Here is a tiny trained network, its code and every weight. The questions are about switching its units off for an input and a target symbol, where a switched-off unit gives its printed mean instead of its output.

import numpy as np


def w(rows, s, z=0):
    codes = np.array(rows[::2]) - 128.0
    scale = np.full(codes.shape[1], s)
    scale[-1] = z or s
    return codes * scale


def norm(h):
    return h / np.sqrt((h * h).mean(-1, keepdims=True) + 1e-5)


def f(y):
    return y / 2 * (1 + np.tanh(0.7978845608 * (y + 0.044715 * y**3)))


def softmax(a):
    e = np.exp(a - a.max(-1, keepdims=True))
    return e / e.sum(-1, keepdims=True)


def log_softmax(a):
    a = a - a.max(-1, keepdims=True)
    return a - np.log(np.exp(a).sum(-1, keepdims=True))


def net(x, mask):
    ids = ['αβγδεζηθλμξπστφ'.index(c) for c in x.split()]
    T = len(ids)
    res = E[ids] + P[:T]
    u = 0
    for l in range(2):
        q, k, v = (norm(res) @ M[l].T for M in (Q, K, V))
        z = softmax(np.where(np.tri(T) > 0, q @ k.T / 2**0.5, -1e9)) @ v
        res = res + np.where(mask[u], z, O[l][:, -1]) @ O[l][:, :-1]
        u += 1
        y = f(norm(res) @ A[l][:, :-1].T + A[l][:, -1])
        res = res + np.where(mask[u : u + 4], y, B[l][:, -1]) @ B[l][:, :-1]
        u += 4
    return log_softmax(norm(res)[-1] @ U[:, :-1].T + U[:, -1])


Q, K, V, O, A, B = {}, {}, {}, {}, {}, {}
E = w([
[150,158,116,106,108,132,128],'α',
[119,171,96,145,98,131,154],'β',
[108,27,174,110,138,1,228],'γ',
[123,181,130,135,122,138,149],'δ',
[147,143,143,155,109,168,125],'ε',
[159,169,123,148,101,153,145],'ζ',
[106,159,136,156,130,149,147],'η',
[137,162,125,152,140,153,136],'θ',
[139,148,124,168,117,158,135],'λ',
[141,154,136,138,88,153,126],'μ',
[87,133,130,161,161,151,134],'ξ',
[106,136,134,171,169,156,121],'π',
[142,124,142,179,118,177,119],'σ',
[159,122,102,157,94,155,113],'τ',
[137,166,96,90,123,108,132],'φ',
],0.0049)
P = w([
[113,7,85,34,187,25,150],'0',
[111,78,54,160,112,202,202],'1',
[109,68,49,149,119,186,204],'2',
[115,69,49,136,116,173,208],'3',
[112,63,49,128,117,168,208],'4',
[112,68,52,126,123,158,214],'5',
],0.0014)
Q[0] = w([
[155,130,218,50,147,128,2],'0.h1',
[163,150,233,106,161,88,14],'0.h1',
],0.0038)
K[0] = w([
[90,253,86,195,111,202,43],'0.h1',
[93,243,60,186,57,233,51],'0.h1',
],0.0037)
V[0] = w([
[208,83,137,132,178,178,50],'0.h1',
[35,204,6,191,82,101,55],'0.h1',
],0.0024)
O[0] = w([
[91,71,89,90,185,235,113,37],'0.h1',
[40,181,77,254,60,214,192,2],'0.h1',
],0.0032,0.0014)
A[0] = w([
[22,128,105,194,190,195,119,121],'0.n1',
[118,119,32,166,96,103,179,61],'0.n2',
[84,204,66,67,142,92,163,254],'0.n3',
[229,125,3,73,162,114,85,131],'0.n4',
],0.003,0.0016)
B[0] = w([
[201,156,135,78,6,126,110,194],'0.n1',
[69,146,254,56,220,177,96,210],'0.n2',
[230,57,139,238,89,185,58,254],'0.n3',
[32,200,204,174,83,196,194,225],'0.n4',
],0.0026,0.0014)
Q[1] = w([
[238,68,89,253,15,234,249],'1.h1',
[250,74,152,204,40,224,223],'1.h1',
],0.0045)
K[1] = w([
[67,57,186,23,250,3,191],'1.h1',
[103,49,170,58,237,26,210],'1.h1',
],0.0046)
V[1] = w([
[49,159,205,209,254,129,108],'1.h1',
[178,46,63,210,127,106,61],'1.h1',
],0.0037)
O[1] = w([
[188,72,126,240,192,206,226,4],'1.h1',
[145,178,2,71,195,38,175,192],'1.h1',
],0.0046,0.00038)
A[1] = w([
[48,43,70,92,172,68,127,69],'1.n1',
[153,59,255,235,75,113,17,5],'1.n2',
[166,111,110,59,153,201,209,119],'1.n3',
[73,116,191,129,135,49,202,91],'1.n4',
],0.0042,0.0033)
B[1] = w([
[185,207,137,87,71,171,188,142],'1.n1',
[254,213,120,104,132,74,111,227],'1.n2',
[162,77,163,107,154,117,39,248],'1.n3',
[193,81,173,159,32,189,156,147],'1.n4',
],0.0048,0.0013)
U = w([
[55,183,216,43,25,77,35,39],'α',
[34,228,45,214,30,194,210,106],'β',
[146,35,224,60,73,27,249,199],'γ',
[156,191,48,207,199,61,176,89],'δ',
[142,24,220,19,203,177,33,80],'ε',
[253,241,220,143,36,147,42,253],'ζ',
[189,55,34,226,220,103,227,133],'η',
[127,85,200,228,223,220,193,85],'θ',
[195,68,224,232,123,244,142,71],'λ',
[31,168,172,38,25,63,67,111],'μ',
[148,226,1,19,141,48,207,82],'ξ',
[131,163,23,52,235,87,184,87],'π',
[225,46,45,37,230,157,37,100],'σ',
[19,99,102,119,55,249,27,234],'τ',
[51,230,40,22,72,37,88,77],'φ',
],0.0053,0.0027)

Each question gives the input, a string of symbols that net reads in full, and the target symbol t.
The units are the heads (2 rows each of Q, K, V and O) and the neurons (one row each of A and B). Each row of codes is followed by its name. A weight is (code - 128) times the scale printed after its matrix; where a second scale follows, it is the last column's (O, A, B and U).
mask holds one flag per unit, layer by layer, with each layer's heads first. A switched-off unit (its flag False) gives its mean, the last column of its rows in O or B, instead of its output. The means were averaged over made-up inputs and are rounded, as every weight is.
A unit's drop is (log p(t) with every unit on - log p(t) with that unit switched off) / (log p(t) with every unit on - log p(t) with every unit switched off).
The circuit of an input: a set's keep is (log p(t) with only the set's units on - log p(t) with every unit switched off) / (log p(t) with every unit on - log p(t) with every unit switched off). Starting from all 10 units, units are removed one at a time, each time the one whose removal leaves the highest keep (on an exact tie, the one counted first), for as long as the keep stays at least 0.8.
units of the circuit, in order: the units of the circuit, biggest drop first
most important unit: the unit with the biggest drop
k most important neurons: the k neurons with the biggest drops, biggest first
top k neurons in layer l: the k neurons of layer l with the biggest drops, biggest first
input σ θ α ζ, target σ: 2 most important neurons -> 1.n3, 0.n2
input β η ζ ζ, target β: units of the circuit, in order -> 0.h1, 1.n2
input γ ζ ζ φ μ θ, target θ: 3 most important neurons -> 0.n1, 0.n4, 1.n2
input ξ δ α π λ σ, target ξ: units of the circuit, in order -> 1.h1, 0.n4, 0.n1, 0.h1
input φ μ μ σ η, target φ: 2 most important neurons -> 0.n3, 0.n1
input τ φ ε, target τ: 3 most important neurons -> 0.n4, 0.n3, 1.n2
input ζ ζ λ β, target ζ: top 2 neurons in layer 0 -> 0.n4, 0.n1
input ζ τ θ π, target ζ: top neuron in layer 0 -> 0.n1
input φ τ α, target φ: units of the circuit, in order -> 0.n3, 1.h1
input η μ ζ λ, target η: units of the circuit, in order -> 1.h1, 0.n3
input γ ζ δ, target δ: 2 most important neurons -> 0.n3, 0.n1
input η δ ζ α τ, target η: top 2 neurons in layer 0 -> 0.n3, 0.n4
input ζ ζ η φ, target ζ: 2 most important neurons -> 0.n4, 0.n3
input τ θ π, target τ: top neuron in layer 1 -> 1.n2
input β ξ η ε μ σ, target β: units of the circuit, in order -> 0.h1, 0.n3
input σ δ π ξ ζ λ, target σ: top 2 neurons in layer 0 -> 0.n2, 0.n3
input ζ α ε γ θ ξ, target ξ: 3 most important neurons -> 0.n4, 0.n2, 0.n1
input τ η θ, target τ: 2 most important neurons -> 0.n4, 0.n3
input τ ε ζ, target τ: 4 most important neurons -> 0.n4, 0.n3, 1.n2, 0.n2
input β φ ζ, target β: 4 most important neurons -> 0.n3, 0.n2, 1.n2, 0.n4
input π δ γ λ φ θ, target θ: 2 most important neurons -> 0.n1, 1.n2
input π γ σ, target σ: top 2 neurons in layer 0 -> 0.n4, 0.n3
input φ ζ ξ ζ λ, target φ: 2 most important neurons -> 0.n1, 0.n3
input ζ γ η, target η: 3 most important neurons -> 0.n1, 0.n4, 1.n2
input θ α α, target θ: most important unit -> 0.n4
